Here is a tiny trained network, its code and every weight. The questions are about switching its units off for an input and a class, where a switched-off unit gives its printed mean instead of its output.

import numpy as np


def w(rows, s, z=0):
    codes = np.array(rows[::2]) - 128.0
    scale = np.full(codes.shape[1], s)
    scale[-1] = z or s
    return codes * scale


def norm(h):
    return h / np.sqrt((h * h).mean(-1, keepdims=True) + 1e-5)


def f(y):
    return np.maximum(y, 0)


def log_softmax(a):
    a = a - a.max(-1, keepdims=True)
    return a - np.log(np.exp(a).sum(-1, keepdims=True))


def net(x, mask):
    res = np.array(x, float).reshape(1, 3) / 4 @ E
    u = 0
    for l in range(2):
        y = f(norm(res) @ A[l][:, :-1].T + A[l][:, -1])
        res = res + np.where(mask[u : u + 3], y, B[l][:, -1]) @ B[l][:, :-1]
        u += 3
    return log_softmax(norm(res)[-1] @ U[:, :-1].T + U[:, -1])


A, B = {}, {}
E = w([
[69,91,114,69,184,112,144,131,70,138,77],'x0',
[208,141,31,138,84,161,18,141,75,215,134],'x1',
[84,197,253,111,92,124,144,37,144,79,166],'x2',
],0.0064)
A[0] = w([
[135,160,138,126,160,39,91,20,71,184,92,1],'L0N1',
[105,32,133,199,74,121,187,206,182,130,147,19],'L0N2',
[252,90,168,178,108,96,107,224,233,26,137,63],'L0N3',
],0.0046,0.0056)
B[0] = w([
[223,249,80,196,180,186,207,113,154,157,177,143],'L0N1',
[76,135,169,82,107,150,40,114,10,178,46,184],'L0N2',
[102,94,147,101,115,200,133,75,85,97,182,255],'L0N3',
],0.014,0.003)
A[1] = w([
[92,234,227,34,82,112,112,92,110,127,120,3],'L1N1',
[184,194,61,128,198,202,166,100,75,201,171,32],'L1N2',
[149,255,127,185,44,142,86,25,144,140,170,89],'L1N3',
],0.0067,0.0052)
B[1] = w([
[166,98,39,144,105,189,83,86,96,155,176,207],'L1N1',
[85,140,248,125,100,149,193,47,145,29,224,194],'L1N2',
[150,142,115,131,128,64,133,235,148,142,69,254],'L1N3',
],0.013,0.0069)
U = w([
[55,86,129,31,146,214,92,76,17,149,154,81],'0',
[163,155,122,219,106,187,156,123,216,106,210,55],'1',
[81,128,143,95,202,19,127,204,172,177,1,254],'2',
],0.013,0.0041)

Each question gives the input, the list of numbers given to net, and the class t.
The units are the neurons (one row each of A and B). Each row of codes is followed by its name. A weight is (code - 128) times the scale printed after its matrix; where a second scale follows, it is the last column's (A, B and U).
mask holds one flag per neuron, layer by layer. A switched-off neuron (its flag False) gives its mean, the last column of its row in B, instead of its output. The means were averaged over made-up inputs and are rounded, as every weight is.
A unit's drop is (log p(t) with every unit on - log p(t) with that unit switched off) / (log p(t) with every unit on - log p(t) with every unit switched off).
The circuit of an input: a set's keep is (log p(t) with only the set's units on - log p(t) with every unit switched off) / (log p(t) with every unit on - log p(t) with every unit switched off). Starting from all 6 units, units are removed one at a time, each time the one whose removal leaves the highest keep (on an exact tie, the one counted first), for as long as the keep stays at least 0.8.
circuit, biggest first: the units of the circuit, biggest drop first
k most important neurons: the k neurons with the biggest drops, biggest first
k most important neurons of layer l: the k neurons of layer l with the biggest drops, biggest first
drop of u: that unit's drop, to one decimal
input [-1,6,1], class 2: 3 most important neurons	L1N3, L1N1, L0N3
input [4,-2,-3], class 2: 3 most important neurons	L1N1, L0N3, L1N2
input [6,-4,0], class 2: circuit, biggest first	L0N3
input [-1,6,-2], class 1: 2 most important neurons of layer 0	L0N2, L0N3
input [-7,0,-8], class 0: circuit, biggest first	L0N3, L0N2
input [8,1,2], class 1: circuit, biggest first	L0N1, L1N2
input [8,-2,-3], class 2: 4 most important neurons	L1N1, L0N3, L1N2, L0N2
input [1,1,4], class 1: 2 most important neurons	L1N1, L1N2
input [-5,0,0], class 0: 2 most important neurons of layer 0	L0N3, L0N1
input [2,3,8], class 1: 2 most important neurons of layer 1	L1N1, L1N2
input [7,-1,0], class 2: 3 most important neurons	L1N1, L0N3, L1N2
input [4,1,6], class 1: 2 most important neurons of layer 1	L1N1, L1N3
input [1,4,8], class 1: 2 most important neurons of layer 1	L1N1, L1N2
input [-5,5,3], class 2: circuit, biggest first	L1N3
input [0,3,1], class 2: drop of L1N3	0.5
input [7,2,3], class 1: drop of L0N1	0.6
input [6,5,6], class 1: drop of L0N1	0.3
